Below is a small trained network, with its code and all its weights. Each question gives an input and a target symbol and asks what happens when units are switched off, that is, made to give their printed mean instead of their output.

import numpy as np


def w(rows, s, z=0):
    codes = np.array(rows[::2]) - 128.0
    scale = np.full(codes.shape[1], s)
    scale[-1] = z or s
    return codes * scale


def f(y):
    return np.maximum(y, 0)


def softmax(a):
    e = np.exp(a - a.max(-1, keepdims=True))
    return e / e.sum(-1, keepdims=True)


def log_softmax(a):
    a = a - a.max(-1, keepdims=True)
    return a - np.log(np.exp(a).sum(-1, keepdims=True))


def net(x, mask):
    ids = ['ΛΞΦαβγδεζημπστψω'.index(c) for c in x.split()]
    T = len(ids)
    res = E[ids] + P[:T]
    u = 0
    for l in range(2):
        q, k, v = (res @ M[l].T for M in (Q, K, V))
        z = softmax(np.where(np.tri(T) > 0, q @ k.T / 3**0.5, -1e9)) @ v
        res = res + np.where(mask[u], z, O[l][:, -1]) @ O[l][:, :-1]
        u += 1
        y = f(res @ A[l][:, :-1].T + A[l][:, -1])
        res = res + np.where(mask[u : u + 8], y, B[l][:, -1]) @ B[l][:, :-1]
        u += 8
    return log_softmax(res[-1] @ U[:, :-1].T + U[:, -1])


Q, K, V, O, A, B = {}, {}, {}, {}, {}, {}
E = w([
[174,151,125,148,196,152,95,180,29,145],'Λ',
[181,167,182,93,92,98,188,109,107,76],'Ξ',
[121,91,209,134,154,102,29,148,85,149],'Φ',
[72,82,186,155,134,85,174,221,135,197],'α',
[137,149,96,154,94,138,187,211,111,172],'β',
[217,109,168,152,192,149,62,135,77,128],'γ',
[120,118,73,106,214,105,193,140,178,79],'δ',
[53,184,80,35,172,104,72,128,113,148],'ε',
[181,42,69,121,62,81,148,136,95,170],'ζ',
[70,66,115,114,87,204,142,79,146,147],'η',
[97,169,135,174,91,83,98,54,107,74],'μ',
[177,120,54,102,17,55,129,114,109,101],'π',
[195,200,166,132,179,132,93,55,168,146],'σ',
[134,121,109,106,138,133,6,159,28,128],'τ',
[94,183,180,172,78,197,164,165,119,92],'ψ',
[135,144,122,186,132,125,83,225,163,161],'ω',
],0.012)
P = w([
[81,68,81,184,119,205,125,99,184,253],'0',
[106,82,112,169,188,168,127,104,90,191],'1',
[139,121,131,154,171,138,113,112,78,150],'2',
[148,140,152,128,163,102,91,138,75,119],'3',
[182,157,164,108,135,66,87,154,85,93],'4',
[193,189,163,79,102,51,70,185,78,49],'5',
[208,184,173,95,94,27,68,211,88,38],'6',
],0.0041)
Q[0] = w([
[53,80,78,108,79,162,212,136,247,141],'L0H0',
[155,182,135,165,132,89,158,209,127,139],'L0H0',
[153,85,120,109,191,94,76,148,90,122],'L0H0',
],0.014)
K[0] = w([
[107,19,131,157,120,244,129,165,112,203],'L0H0',
[161,178,124,174,140,88,150,236,154,144],'L0H0',
[121,153,79,65,179,27,145,87,181,110],'L0H0',
],0.012)
V[0] = w([
[41,133,70,207,115,116,135,14,176,128],'L0H0',
[137,93,56,98,254,128,240,164,193,116],'L0H0',
[68,143,99,102,200,147,25,163,107,191],'L0H0',
],0.0056)
O[0] = w([
[152,151,147,173,125,48,74,129,101,2,248],'L0H0',
[184,57,172,105,63,201,125,241,110,100,156],'L0H0',
[109,183,70,197,66,137,67,188,213,186,255],'L0H0',
],0.0069,0.00057)
A[0] = w([
[170,188,167,193,127,192,96,129,184,146,197],'L0N0',
[93,172,154,237,100,145,86,168,91,66,179],'L0N1',
[91,121,185,178,167,224,162,46,150,169,168],'L0N2',
[83,33,129,101,175,126,191,139,198,99,255],'L0N3',
[179,128,223,74,137,113,143,182,54,95,116],'L0N4',
[121,187,178,64,220,108,82,51,103,165,208],'L0N5',
[48,162,40,108,89,252,196,150,105,216,146],'L0N6',
[12,194,122,136,254,179,247,106,146,122,93],'L0N7',
],0.0063,0.0027)
B[0] = w([
[221,163,156,88,151,117,124,137,191,191,213],'L0N0',
[135,219,182,113,117,51,66,193,160,97,252],'L0N1',
[136,140,203,52,43,200,181,70,154,159,193],'L0N2',
[56,161,84,225,176,127,203,76,184,137,240],'L0N3',
[64,20,163,159,139,199,113,93,54,85,230],'L0N4',
[107,137,136,74,210,113,119,14,141,169,253],'L0N5',
[89,217,139,133,151,174,185,112,3,133,216],'L0N6',
[144,145,91,108,64,97,173,213,246,52,177],'L0N7',
],0.0061,0.0035)
Q[1] = w([
[179,94,67,156,226,152,124,184,162,148],'L1H0',
[124,125,90,83,16,122,152,253,192,171],'L1H0',
[167,185,163,133,101,105,49,134,154,199],'L1H0',
],0.0073)
K[1] = w([
[182,151,176,85,53,173,72,172,142,171],'L1H0',
[33,104,155,253,183,216,93,229,140,212],'L1H0',
[178,181,50,166,218,105,101,100,221,218],'L1H0',
],0.0067)
V[1] = w([
[154,84,55,104,162,126,139,141,142,161],'L1H0',
[188,131,220,113,254,147,183,75,167,141],'L1H0',
[120,172,80,159,165,139,168,98,168,98],'L1H0',
],0.0069)
O[1] = w([
[101,75,93,91,162,120,128,148,192,202,44],'L1H0',
[108,136,91,253,59,188,74,128,183,137,251],'L1H0',
[136,115,48,124,111,176,168,166,165,48,190],'L1H0',
],0.0067,0.0035)
A[1] = w([
[20,150,57,154,180,104,105,207,128,178,210],'L1N0',
[140,121,190,108,135,216,156,150,115,61,104],'L1N1',
[181,19,63,147,93,74,165,100,95,152,253],'L1N2',
[144,115,145,77,156,93,52,97,174,253,154],'L1N3',
[204,141,121,174,148,206,219,155,123,225,84],'L1N4',
[87,126,105,119,133,230,108,47,94,214,228],'L1N5',
[110,157,33,136,79,99,155,110,248,106,127],'L1N6',
[28,118,191,148,122,101,176,126,209,212,138],'L1N7',
],0.0065,0.0023)
B[1] = w([
[43,131,70,130,132,113,75,183,134,173,231],'L1N0',
[117,132,128,58,41,179,133,147,131,103,213],'L1N1',
[163,124,64,149,10,56,130,105,117,161,181],'L1N2',
[192,90,138,57,125,90,125,158,227,133,222],'L1N3',
[225,160,138,182,209,154,165,157,82,163,208],'L1N4',
[89,82,69,81,129,189,164,41,93,97,255],'L1N5',
[163,67,129,102,208,96,164,176,106,45,245],'L1N6',
[72,83,253,151,59,82,157,75,159,134,202],'L1N7',
],0.0072,0.0047)
U = w([
[160,185,96,152,162,169,167,149,44,168,144],'Λ',
[46,82,115,95,100,198,177,35,93,95,175],'Ξ',
[96,84,171,90,103,88,120,102,200,150,37],'Φ',
[55,100,195,221,119,99,142,134,117,178,138],'α',
[125,124,145,133,132,118,136,126,129,138,39],'β',
[220,114,123,138,157,184,127,87,191,135,104],'γ',
[150,74,157,110,119,179,70,185,92,89,87],'δ',
[184,166,152,159,138,84,75,210,172,168,192],'ε',
[186,91,70,117,51,59,144,112,100,148,206],'ζ',
[124,120,129,132,134,131,137,129,133,137,9],'η',
[129,192,176,193,186,77,78,81,75,97,252],'μ',
[144,91,182,30,211,94,153,106,87,131,29],'π',
[102,132,80,253,101,171,54,133,151,136,23],'σ',
[51,160,50,64,138,142,81,144,142,149,117],'τ',
[130,71,84,132,178,118,180,193,178,61,224],'ψ',
[145,209,177,89,68,154,195,164,175,96,117],'ω',
],0.0067,0.0022)

Each question gives the input, a string of symbols that net reads in full, and the target symbol t.
The units are the heads (3 rows each of Q, K, V and O) and the neurons (one row each of A and B). Each row of codes is followed by its name. A weight is (code - 128) times the scale printed after its matrix; where a second scale follows, it is the last column's (O, A, B and U).
mask holds one flag per unit, layer by layer, with each layer's heads first. A switched-off unit (its flag False) gives its mean, the last column of its rows in O or B, instead of its output. The means were averaged over made-up inputs and are rounded, as every weight is.
A unit's drop is (log p(t) with every unit on - log p(t) with that unit switched off) / (log p(t) with every unit on - log p(t) with every unit switched off).
The circuit of an input: a set's keep is (log p(t) with only the set's units on - log p(t) with every unit switched off) / (log p(t) with every unit on - log p(t) with every unit switched off). Starting from the 12 units with the biggest drops (on a tie, the unit counted first), units are removed one at a time, each time the one whose removal leaves the highest keep (on an exact tie, the one counted first), for as long as the keep stays at least 0.8.
circuit, biggest first: the units of the circuit, biggest drop first
unit that matters most: the unit with the biggest drop
k most important neurons: the k neurons with the biggest drops, biggest first
k most important neurons of layer l: the k neurons of layer l with the biggest drops, biggest first
input η δ δ τ, target δ: circuit, biggest first : (L0H0; L0N4)
input ψ β γ β γ Λ, target Λ: circuit, biggest first : (L0H0; L1N4; L0N6)
input β π Φ, target π: unit that matters most : L1H0
input π ω δ ζ, target ζ: circuit, biggest first : (L1N2; L0N1)
input δ π τ, target π: circuit, biggest first : (L1H0; L0H0; L0N5)
input Φ μ Φ, target μ: circuit, biggest first : (L0H0; L1H0; L0N1)
input ψ η π σ Φ, target σ: circuit, biggest first : (L1H0; L0N5; L0N0)
input Φ ψ σ π Λ, target π: circuit, biggest first : (L0H0; L1H0; L0N5)
input τ η Λ, target Λ: circuit, biggest first : (L0H0; L0N6; L1N4)
input Λ π η Ξ π γ, target π: 4 most important neurons of layer 0 : (L0N5; L0N3; L0N4; L0N6)
input Ξ Φ Φ, target Ξ: 2 most important neurons : (L1N5; L0N4)
input δ η Λ, target δ: 2 most important neurons : (L0N4; L1N1)
input π δ Λ μ Ξ ψ α, target α: 2 most important neurons : (L1N7; L0N3)
input α γ μ ψ, target ω: unit that matters most : L0N2
input η δ γ σ δ γ, target δ: circuit, biggest first : (L0H0; L0N4)
input Φ ω δ, target ψ: 2 most important neurons : (L1N6; L0N7)
input γ δ ψ ε, target τ: 2 most important neurons : (L1N0; L0N6)
input Ξ μ π ζ ψ η, target Ξ: 2 most important neurons : (L1N5; L0N1)
input η σ τ π Λ η τ, target π: 2 most important neurons of layer 0 : (L0N4; L0N5)
input η α δ, target ψ: 2 most important neurons of layer 0 : (L0N3; L0N7)
input π η Λ, target π: unit that matters most : L1H0
input β ε δ ε ω γ γ, target ε: 2 most important neurons of layer 1 : (L1N5; L1N3)
input π Ξ δ Ξ Φ Λ γ, target Ξ: 3 most important neurons : (L0N4; L1N5; L0N1)
